Below is a small trained network, with its code and all its weights. Each question gives an input and a target symbol and asks what happens when units are switched off, that is, made to give their printed mean instead of their output.

import numpy as np


def w(rows, s, z=0):
    codes = np.array(rows[::2]) - 128.0
    scale = np.full(codes.shape[1], s)
    scale[-1] = z or s
    return codes * scale


def f(y):
    return np.maximum(y, 0)


def softmax(a):
    e = np.exp(a - a.max(-1, keepdims=True))
    return e / e.sum(-1, keepdims=True)


def log_softmax(a):
    a = a - a.max(-1, keepdims=True)
    return a - np.log(np.exp(a).sum(-1, keepdims=True))


def net(x, mask):
    ids = ['ΔΘΛΠΣΨαβγεημφω'.index(c) for c in x.split()]
    T = len(ids)
    res = E[ids] + P[:T]
    u = 0
    for l in range(2):
        q, k, v = (res @ M[l].T for M in (Q, K, V))
        z = softmax(np.where(np.tri(T) > 0, q @ k.T / 4**0.5, -1e9)) @ v
        res = res + np.where(mask[u], z, O[l][:, -1]) @ O[l][:, :-1]
        u += 1
        y = f(res @ A[l][:, :-1].T + A[l][:, -1])
        res = res + np.where(mask[u : u + 4], y, B[l][:, -1]) @ B[l][:, :-1]
        u += 4
    return log_softmax(res[-1] @ U[:, :-1].T + U[:, -1])


Q, K, V, O, A, B = {}, {}, {}, {}, {}, {}
E = w([
[148,188,122],'Δ',
[190,130,56],'Θ',
[159,121,157],'Λ',
[132,86,80],'Π',
[181,132,123],'Σ',
[218,69,109],'Ψ',
[208,140,8],'α',
[127,135,42],'β',
[159,189,123],'γ',
[157,205,80],'ε',
[141,187,80],'η',
[99,134,127],'μ',
[198,138,189],'φ',
[162,186,154],'ω',
],0.017)
P = w([
[1,62,65],'0',
[125,131,190],'1',
[141,165,176],'2',
[171,144,178],'3',
[182,124,193],'4',
[184,129,173],'5',
[182,97,168],'6',
[238,130,123],'7',
[239,143,145],'8',
[241,123,129],'9',
[250,138,113],'10',
[251,129,100],'11',
],0.0087)
Q[0] = w([
[148,148,82],'L0H0',
[246,222,168],'L0H0',
[253,117,147],'L0H0',
[183,213,145],'L0H0',
],0.0074)
K[0] = w([
[53,140,160],'L0H0',
[98,105,4],'L0H0',
[67,80,107],'L0H0',
[70,115,146],'L0H0',
],0.012)
V[0] = w([
[154,29,135],'L0H0',
[46,245,140],'L0H0',
[85,129,2],'L0H0',
[128,106,213],'L0H0',
],0.0083)
O[0] = w([
[178,156,58,134],'L0H0',
[116,1,205,104],'L0H0',
[50,76,106,254],'L0H0',
[217,216,201,48],'L0H0',
],0.0084,0.0098)
A[0] = w([
[50,89,222,82],'L0N0',
[167,59,234,254],'L0N1',
[245,93,26,147],'L0N2',
[207,1,52,146],'L0N3',
],0.0055,0.0053)
B[0] = w([
[175,174,73,137],'L0N0',
[52,195,2,163],'L0N1',
[168,204,135,246],'L0N2',
[78,197,177,254],'L0N3',
],0.0061,0.0087)
Q[1] = w([
[127,195,242],'L1H0',
[208,156,254],'L1H0',
[142,170,177],'L1H0',
[179,159,66],'L1H0',
],0.0067)
K[1] = w([
[245,78,186],'L1H0',
[221,135,125],'L1H0',
[121,111,153],'L1H0',
[28,152,97],'L1H0',
],0.011)
V[1] = w([
[80,56,70],'L1H0',
[58,134,82],'L1H0',
[149,89,163],'L1H0',
[189,254,86],'L1H0',
],0.0091)
O[1] = w([
[157,134,177,248],'L1H0',
[161,249,223,249],'L1H0',
[212,16,34,72],'L1H0',
[2,221,49,101],'L1H0',
],0.0063,0.016)
A[1] = w([
[220,253,89,249],'L1N0',
[47,97,115,164],'L1N1',
[107,134,77,147],'L1N2',
[58,110,101,224],'L1N3',
],0.0056,0.0019)
B[1] = w([
[84,104,206,250],'L1N0',
[14,164,20,132],'L1N1',
[127,2,190,142],'L1N2',
[143,117,213,138],'L1N3',
],0.0068,0.015)
U = w([
[158,179,140,202],'Δ',
[160,155,47,123],'Θ',
[102,125,40,159],'Λ',
[154,98,111,130],'Π',
[141,111,89,155],'Σ',
[30,97,225,202],'Ψ',
[110,117,103,89],'α',
[124,74,135,102],'β',
[124,40,230,9],'γ',
[148,1,178,120],'ε',
[95,181,54,48],'η',
[140,73,149,113],'μ',
[145,22,168,107],'φ',
[161,154,132,2],'ω',
],0.008,0.0063)

Each question gives the input, a string of symbols that net reads in full, and the target symbol t.
The units are the heads (4 rows each of Q, K, V and O) and the neurons (one row each of A and B). Each row of codes is followed by its name. A weight is (code - 128) times the scale printed after its matrix; where a second scale follows, it is the last column's (O, A, B and U).
mask holds one flag per unit, layer by layer, with each layer's heads first. A switched-off unit (its flag False) gives its mean, the last column of its rows in O or B, instead of its output. The means were averaged over made-up inputs and are rounded, as every weight is.
A unit's drop is (log p(t) with every unit on - log p(t) with that unit switched off) / (log p(t) with every unit on - log p(t) with every unit switched off).
The circuit of an input: a set's keep is (log p(t) with only the set's units on - log p(t) with every unit switched off) / (log p(t) with every unit on - log p(t) with every unit switched off). Starting from all 10 units, units are removed one at a time, each time the one whose removal leaves the highest keep (on an exact tie, the one counted first), for as long as the keep stays at least 0.8.
units of the circuit, in order: the units of the circuit, biggest drop first
k most important neurons: the k neurons with the biggest drops, biggest first
top k neurons in layer l: the k neurons of layer l with the biggest drops, biggest first
drop of u: that unit's drop, to one decimal
input β Ψ φ Π Σ β γ, target γ: units of the circuit, in order => [L1H0, L0H0, L0N2]
input α α Σ α ω α Ψ β α φ Θ, target Ψ: units of the circuit, in order => [L1H0, L0H0, L1N0]
input β γ ε α Δ α Λ, target γ: top 2 neurons in layer 0 => [L0N2, L0N1]
input α α Ψ Π Λ ε φ α β φ α ε, target Ψ: units of the circuit, in order => [L0H0, L1H0, L1N0]
input β γ β ε α φ, target γ: units of the circuit, in order => [L1H0, L0H0, L0N2]
input Ψ α Ψ α ω Π, target η: 2 most important neurons => [L1N1, L0N2]
input Ψ Θ φ φ Θ μ Δ φ β η, target η: top neuron in layer 0 => [L0N2]
input α η ε Λ α φ η Θ α η Ψ, target Ψ: units of the circuit, in order => [L0H0, L1H0]
input Ψ ε Σ α η α η, target η: units of the circuit, in order => [L1H0, L0H0]
input β Δ φ α Ψ ε φ Θ, target γ: 2 most important neurons => [L0N2, L0N1]
input α Θ Θ Δ ε Ψ β Ψ α, target Ψ: 2 most important neurons => [L1N0, L0N3]
input α Ψ β η α φ η α μ φ Θ, target Ψ: units of the circuit, in order => [L0H0, L1H0, L1N0]
input Ψ α Ψ Π α η φ Θ β, target η: 2 most important neurons => [L1N1, L0N2]
input Ψ α α Σ Λ μ β μ Θ Θ β, target η: most important neuron => [L1N1]
input β Ψ α Ψ α Ψ α ω, target γ: drop of L0N2 => 0.3
input α η Δ β Λ φ α α, target Ψ: drop of L1H0 => 0.4
input Ψ α Ψ ε Ψ ε Θ Ψ α α ε φ, target η: drop of L1N3 => -0.1
